Here is a tiny trained network, its code and every weight. The questions are about switching its units off for an input and a class, where a switched-off unit gives its printed mean instead of its output.

import numpy as np


def w(rows, s, z=0):
    codes = np.array(rows[::2]) - 128.0
    scale = np.full(codes.shape[1], s)
    scale[-1] = z or s
    return codes * scale


def f(y):
    return y / 2 * (1 + np.tanh(0.7978845608 * (y + 0.044715 * y**3)))


def log_softmax(a):
    a = a - a.max(-1, keepdims=True)
    return a - np.log(np.exp(a).sum(-1, keepdims=True))


def net(x, mask):
    res = np.array(x, float).reshape(1, 4) / 4 @ E
    y = f(res @ A[0][:, :-1].T + A[0][:, -1])
    res = res + np.where(mask, y, B[0][:, -1]) @ B[0][:, :-1]
    return log_softmax(res[-1] @ U[:, :-1].T + U[:, -1])


A, B = {}, {}
E = w([
[54,132,89,234,92,138,128,164,164,108,218,162],'x0',
[145,116,169,106,211,244,102,141,102,104,125,190],'x1',
[158,95,221,142,117,137,76,95,131,210,155,167],'x2',
[180,82,186,125,106,169,214,129,255,90,167,107],'x3',
],0.0089)
A[0] = w([
[71,143,87,180,82,142,160,164,194,62,224,165,107],'neuron 1',
[142,74,217,132,112,146,99,91,155,170,135,165,83],'neuron 2',
[221,87,252,96,134,184,89,84,141,196,144,172,115],'neuron 3',
[150,142,132,75,185,173,120,130,74,103,73,126,93],'neuron 4',
[88,193,74,145,123,28,57,128,42,196,97,147,100],'neuron 5',
[57,146,83,224,124,171,104,173,145,86,207,219,115],'neuron 6',
[53,185,93,175,106,59,51,113,72,151,123,149,79],'neuron 7',
[176,131,104,108,64,84,218,136,205,105,94,12,93],'neuron 8',
[96,138,112,125,95,72,87,124,88,148,99,117,4],'neuron 9',
[108,165,85,103,116,70,42,123,41,167,83,136,124],'neuron 10',
[176,176,145,48,241,245,111,125,69,88,68,157,86],'neuron 11',
[208,59,225,133,112,151,102,109,188,199,172,181,78],'neuron 12',
[169,129,114,41,215,187,90,122,44,89,58,149,93],'neuron 13',
[72,112,82,205,102,145,168,164,151,86,197,148,84],'neuron 14',
[156,144,95,70,84,77,255,134,186,82,109,19,106],'neuron 15',
[134,157,135,90,185,188,114,149,111,117,123,137,44],'neuron 16',
],0.0065,0.0031)
B[0] = w([
[95,194,133,180,161,170,166,162,184,73,147,131,224],'neuron 1',
[141,127,186,138,133,147,133,93,118,189,168,127,189],'neuron 2',
[251,62,200,96,133,161,129,71,138,222,148,155,253],'neuron 3',
[135,154,104,99,171,100,117,136,101,117,79,195,192],'neuron 4',
[66,176,58,110,70,76,58,77,34,201,142,2,248],'neuron 5',
[20,191,141,203,140,222,121,173,161,133,177,125,229],'neuron 6',
[46,132,84,150,45,123,89,131,82,188,169,77,218],'neuron 7',
[184,62,83,102,78,59,187,73,220,71,137,93,228],'neuron 8',
[124,148,154,135,129,94,127,96,99,156,138,116,159],'neuron 9',
[80,153,73,78,141,91,42,112,56,182,92,82,233],'neuron 10',
[158,75,135,44,222,153,107,194,123,70,61,242,255],'neuron 11',
[183,79,230,162,88,180,124,54,173,200,210,150,226],'neuron 12',
[122,122,101,48,215,119,87,209,80,99,56,188,239],'neuron 13',
[67,195,135,203,156,157,162,152,167,80,125,118,204],'neuron 14',
[190,91,54,125,44,37,181,69,175,31,145,65,239],'neuron 15',
[149,104,129,129,150,137,95,151,130,111,106,175,157],'neuron 16',
],0.0062,0.0081)
U = w([
[171,94,79,121,32,23,209,94,184,33,139,69,150],'0',
[153,115,124,48,205,129,120,182,87,86,30,215,175],'1',
[32,186,118,237,103,200,165,180,171,84,182,128,133],'2',
[69,167,79,120,70,55,76,96,7,230,123,36,153],'3',
[200,71,225,130,100,168,135,76,147,255,179,167,152],'4',
[67,117,90,117,139,160,68,183,47,158,124,188,3],'5',
],0.0071,0.0042)

Each question gives the input, the list of numbers given to net, and the class t.
The units are the neurons (one row each of A and B). Each row of codes is followed by its name. A weight is (code - 128) times the scale printed after its matrix; where a second scale follows, it is the last column's (A, B and U).
mask holds one flag per neuron, in row order. A switched-off neuron (its flag False) gives its mean, the last column of its row in B, instead of its output. The means were averaged over made-up inputs and are rounded, as every weight is.
A unit's drop is (log p(t) with every unit on - log p(t) with that unit switched off) / (log p(t) with every unit on - log p(t) with every unit switched off).
The circuit of an input: a set's keep is (log p(t) with only the set's units on - log p(t) with every unit switched off) / (log p(t) with every unit on - log p(t) with every unit switched off). Starting from the 12 units with the biggest drops (on a tie, the unit counted first), units are removed one at a time, each time the one whose removal leaves the highest keep (on an exact tie, the one counted first), for as long as the keep stays at least 0.8.
units of the circuit, in order: the units of the circuit, biggest drop first
k most important neurons: the k neurons with the biggest drops, biggest first
drop when u is switched off: that unit's drop, to one decimal
input [6,-8,5,4], class 2: units of the circuit, in order -> (neuron 1)
input [8,-7,-1,4], class 2: 3 most important neurons -> (neuron 6; neuron 1; neuron 14)
input [7,-5,-2,4], class 2: 3 most important neurons -> (neuron 6; neuron 1; neuron 14)
input [6,6,3,-8], class 3: 3 most important neurons -> (neuron 5; neuron 7; neuron 10)
input [6,-5,-8,-4], class 2: 4 most important neurons -> (neuron 1; neuron 14; neuron 6; neuron 3)
input [7,8,-6,-7], class 2: 3 most important neurons -> (neuron 6; neuron 14; neuron 1)
input [8,-6,-3,-4], class 2: 2 most important neurons -> (neuron 1; neuron 6)
input [7,-6,7,7], class 2: 3 most important neurons -> (neuron 1; neuron 14; neuron 6)
input [-7,1,2,-5], class 1: 2 most important neurons -> (neuron 11; neuron 13)
input [-3,-2,1,2], class 0: drop when neuron 3 is switched off -> 0.1
input [6,-4,-1,4], class 2: drop when neuron 1 is switched off -> 0.2
input [0,6,6,-6], class 1: drop when neuron 13 is switched off -> 0.5
